Here is a tiny trained network, its code and every weight. The questions are about switching its units off for an input and a target symbol, where a switched-off unit gives its printed mean instead of its output.

import numpy as np


def w(rows, s, z=0):
    codes = np.array(rows[::2]) - 128.0
    scale = np.full(codes.shape[1], s)
    scale[-1] = z or s
    return codes * scale


def norm(h):
    return h / np.sqrt((h * h).mean(-1, keepdims=True) + 1e-5)


def f(y):
    return np.maximum(y, 0)


def softmax(a):
    e = np.exp(a - a.max(-1, keepdims=True))
    return e / e.sum(-1, keepdims=True)


def log_softmax(a):
    a = a - a.max(-1, keepdims=True)
    return a - np.log(np.exp(a).sum(-1, keepdims=True))


def net(x, mask):
    ids = ['βγεηθλξψω'.index(c) for c in x.split()]
    T = len(ids)
    res = E[ids] + P[:T]
    u = 0
    for l in range(2):
        r = norm(res)
        for j in range(2):
            rows = slice(2 * j, 2 * j + 2)
            q, k, v = (r @ M[l][rows].T for M in (Q, K, V))
            z = softmax(np.where(np.tri(T) > 0, q @ k.T / 2**0.5, -1e9)) @ v
            o = O[l][rows]
            res = res + np.where(mask[u + j], z, o[:, -1]) @ o[:, :-1]
        u += 2
        y = f(norm(res) @ A[l][:, :-1].T + A[l][:, -1])
        res = res + np.where(mask[u : u + 12], y, B[l][:, -1]) @ B[l][:, :-1]
        u += 12
    return log_softmax(norm(res)[-1] @ U[:, :-1].T + U[:, -1])


Q, K, V, O, A, B = {}, {}, {}, {}, {}, {}
E = w([
[84,5,79,171,112,144,147],'β',
[175,78,129,78,120,195,165],'γ',
[193,108,189,186,101,127,161],'ε',
[119,138,62,166,141,148,61],'η',
[157,161,131,145,144,166,75],'θ',
[98,135,179,148,120,224,89],'λ',
[140,142,95,171,133,151,75],'ξ',
[74,104,187,174,44,110,138],'ψ',
[95,142,135,38,100,113,104],'ω',
],0.028)
P = w([
[76,110,184,187,190,173,74],'0',
[79,56,167,134,244,138,156],'1',
[109,63,147,160,198,131,120],'2',
[106,181,108,149,157,158,121],'3',
[110,152,114,135,123,159,121],'4',
[129,114,128,132,116,137,125],'5',
[150,94,115,133,95,131,125],'6',
[147,111,105,134,70,134,130],'7',
[155,136,90,147,40,139,138],'8',
[168,121,87,142,28,136,140],'9',
[197,56,97,123,23,118,120],'10',
[190,55,94,132,7,122,134],'11',
],0.013)
Q[0] = w([
[136,209,123,146,158,156,131],'L0H0',
[112,117,143,145,76,204,111],'L0H0',
[110,149,127,113,162,31,191],'L0H1',
[169,7,168,107,88,74,93],'L0H1',
],0.012)
K[0] = w([
[89,137,163,96,208,176,148],'L0H0',
[168,92,71,93,49,102,168],'L0H0',
[117,167,134,166,240,156,64],'L0H1',
[131,183,104,138,9,184,97],'L0H1',
],0.011)
V[0] = w([
[182,149,145,240,59,157,70],'L0H0',
[154,141,56,109,35,83,229],'L0H0',
[129,127,189,146,116,253,85],'L0H1',
[138,209,99,229,122,218,137],'L0H1',
],0.0059)
O[0] = w([
[91,210,85,183,202,62,159,114],'L0H0',
[238,61,40,111,131,51,112,71],'L0H0',
[143,188,164,124,138,254,214,253],'L0H1',
[37,221,92,49,96,131,238,87],'L0H1',
],0.0066,0.0048)
A[0] = w([
[140,112,109,87,119,76,148,60],'L0N0',
[128,138,83,151,185,111,81,59],'L0N1',
[108,112,186,104,107,128,134,50],'L0N2',
[57,122,104,82,170,6,103,141],'L0N3',
[143,171,109,109,112,92,145,1],'L0N4',
[173,163,72,152,211,128,76,143],'L0N5',
[159,162,164,89,137,91,66,69],'L0N6',
[174,122,128,146,167,169,89,53],'L0N7',
[145,108,65,84,96,145,104,104],'L0N8',
[123,116,156,99,195,100,186,93],'L0N9',
[61,169,106,69,133,72,154,83],'L0N10',
[153,91,104,151,135,146,130,155],'L0N11',
],0.014,0.0047)
B[0] = w([
[160,155,108,130,84,127,106,158],'L0N0',
[182,129,183,69,121,117,98,157],'L0N1',
[131,121,145,119,101,100,103,196],'L0N2',
[99,152,47,246,131,123,82,170],'L0N3',
[157,136,101,79,89,127,126,137],'L0N4',
[94,87,200,140,117,196,141,204],'L0N5',
[57,109,130,126,101,113,78,179],'L0N6',
[111,107,102,151,96,176,156,227],'L0N7',
[109,168,149,79,92,134,141,254],'L0N8',
[158,141,126,157,115,161,113,145],'L0N9',
[191,159,96,79,127,173,86,207],'L0N10',
[128,182,114,129,159,120,200,227],'L0N11',
],0.011,0.0057)
Q[1] = w([
[96,152,130,78,157,80,131],'L1H0',
[99,141,140,166,210,23,136],'L1H0',
[90,108,115,58,158,110,127],'L1H1',
[123,136,153,144,8,227,171],'L1H1',
],0.016)
K[1] = w([
[84,127,125,129,224,191,134],'L1H0',
[70,145,212,169,187,210,72],'L1H0',
[62,127,145,99,154,248,166],'L1H1',
[190,116,64,81,25,63,190],'L1H1',
],0.013)
V[1] = w([
[202,144,189,111,65,123,125],'L1H0',
[194,181,67,54,149,92,79],'L1H0',
[124,67,96,30,176,134,160],'L1H1',
[2,93,21,109,66,85,77],'L1H1',
],0.0084)
O[1] = w([
[119,172,232,104,158,124,119,254],'L1H0',
[99,140,175,181,192,237,68,15],'L1H0',
[164,80,96,72,113,137,229,186],'L1H1',
[9,86,126,149,147,181,116,123],'L1H1',
],0.011,0.0024)
A[1] = w([
[95,163,164,112,123,141,134,156],'L1N0',
[191,118,110,161,152,146,126,68],'L1N1',
[202,172,148,92,137,42,80,89],'L1N2',
[158,150,142,107,132,86,75,70],'L1N3',
[108,18,5,109,129,109,126,221],'L1N4',
[182,126,120,81,157,123,177,34],'L1N5',
[142,167,84,167,176,129,130,73],'L1N6',
[93,141,57,188,153,110,116,2],'L1N7',
[125,133,154,169,186,160,121,100],'L1N8',
[68,146,183,119,106,58,73,165],'L1N9',
[112,140,139,160,107,159,132,247],'L1N10',
[92,110,165,132,77,84,136,47],'L1N11',
],0.018,0.0022)
B[1] = w([
[158,135,125,102,118,73,122,241],'L1N0',
[124,141,149,49,138,113,167,164],'L1N1',
[66,136,165,216,59,93,124,190],'L1N2',
[123,126,119,218,105,94,105,165],'L1N3',
[105,154,81,154,95,113,216,230],'L1N4',
[176,144,160,104,91,193,79,212],'L1N5',
[208,116,105,152,181,115,144,138],'L1N6',
[249,97,137,125,22,173,111,150],'L1N7',
[64,108,124,174,145,169,99,189],'L1N8',
[165,76,96,33,155,65,115,232],'L1N9',
[112,101,90,106,148,94,130,253],'L1N10',
[127,83,136,81,171,61,111,187],'L1N11',
],0.015,0.0077)
U = w([
[79,96,22,154,118,168,232,135],'β',
[125,150,209,202,85,102,113,138],'γ',
[202,140,16,184,191,171,56,128],'ε',
[52,66,119,173,160,251,62,211],'η',
[7,238,153,60,170,167,165,41],'θ',
[186,160,166,33,141,248,167,133],'λ',
[144,235,38,154,253,163,103,252],'ξ',
[188,109,10,155,160,184,50,43],'ψ',
[110,33,127,55,182,74,101,178],'ω',
],0.0066,0.0025)

Each question gives the input, a string of symbols that net reads in full, and the target symbol t.
The units are the heads (2 rows each of Q, K, V and O) and the neurons (one row each of A and B). Each row of codes is followed by its name. A weight is (code - 128) times the scale printed after its matrix; where a second scale follows, it is the last column's (O, A, B and U).
mask holds one flag per unit, layer by layer, with each layer's heads first. A switched-off unit (its flag False) gives its mean, the last column of its rows in O or B, instead of its output. The means were averaged over made-up inputs and are rounded, as every weight is.
A unit's drop is (log p(t) with every unit on - log p(t) with that unit switched off) / (log p(t) with every unit on - log p(t) with every unit switched off).
The circuit of an input: a set's keep is (log p(t) with only the set's units on - log p(t) with every unit switched off) / (log p(t) with every unit on - log p(t) with every unit switched off). Starting from the 12 units with the biggest drops (on a tie, the unit counted first), units are removed one at a time, each time the one whose removal leaves the highest keep (on an exact tie, the one counted first), for as long as the keep stays at least 0.8.
circuit, biggest first: the units of the circuit, biggest drop first
unit that matters most: the unit with the biggest drop
top k neurons: the k neurons with the biggest drops, biggest first
top k neurons in layer l: the k neurons of layer l with the biggest drops, biggest first
heads that matter: for each layer, one digit per head in row order, 1 if its drop is at least 0.15 and else 0, layers parted by /
input λ λ ω, target λ: heads that matter => 01 / 01
input θ ω ξ ψ ξ, target ω: unit that matters most => L1H0
input γ λ λ, target λ: heads that matter => 00 / 11
input λ θ θ ψ ε ψ γ θ, target λ: heads that matter => 00 / 01
input η ω λ θ β λ ε λ, target γ: circuit, biggest first => L1H1, L1N2
input γ ω λ ε ε β ξ, target β: circuit, biggest first => L1H0, L0H0, L1N4
input ξ ε θ λ θ, target γ: circuit, biggest first => L1H1, L1N2
input ξ θ ω, target ξ: top 2 neurons in layer 0 => L0N10, L0N3
input ω ω γ θ ξ ψ β θ ξ β λ, target β: heads that matter => 00 / 10
input ω β ψ ω, target β: heads that matter => 00 / 10
input ε η λ ω γ ω ω ξ θ η, target η: circuit, biggest first => L0N5, L1H0
input ψ λ ω θ ω θ ψ ω ω ψ λ, target ω: heads that matter => 10 / 11
input λ ω γ ξ η ω λ β γ β θ, target β: heads that matter => 00 / 10
input ψ ω λ λ η, target η: top 2 neurons => L0N5, L0N10
input γ ω θ ξ, target η: circuit, biggest first => L0N5
input β η β β θ η, target β: circuit, biggest first => L1H0, L1N4
input λ ω ε ψ θ ω ω θ ω γ λ ω, target γ: top 2 neurons => L1N2, L0N11
input ξ λ θ, target ξ: heads that matter => 11 / 11
input ω θ ω λ β ξ ω, target β: top 2 neurons => L0N11, L0N5
input ψ ξ ω, target ψ: circuit, biggest first => L0N3, L0N10, L1H0
input λ β β η θ ω ω λ ε η, target γ: unit that matters most => L1H1
input θ ω ω ψ η, target ω: heads that matter => 10 / 10
input η η ω, target η: heads that matter => 01 / 11
input ω θ ω λ ω β θ η ξ ε γ θ, target λ: heads that matter => 10 / 01
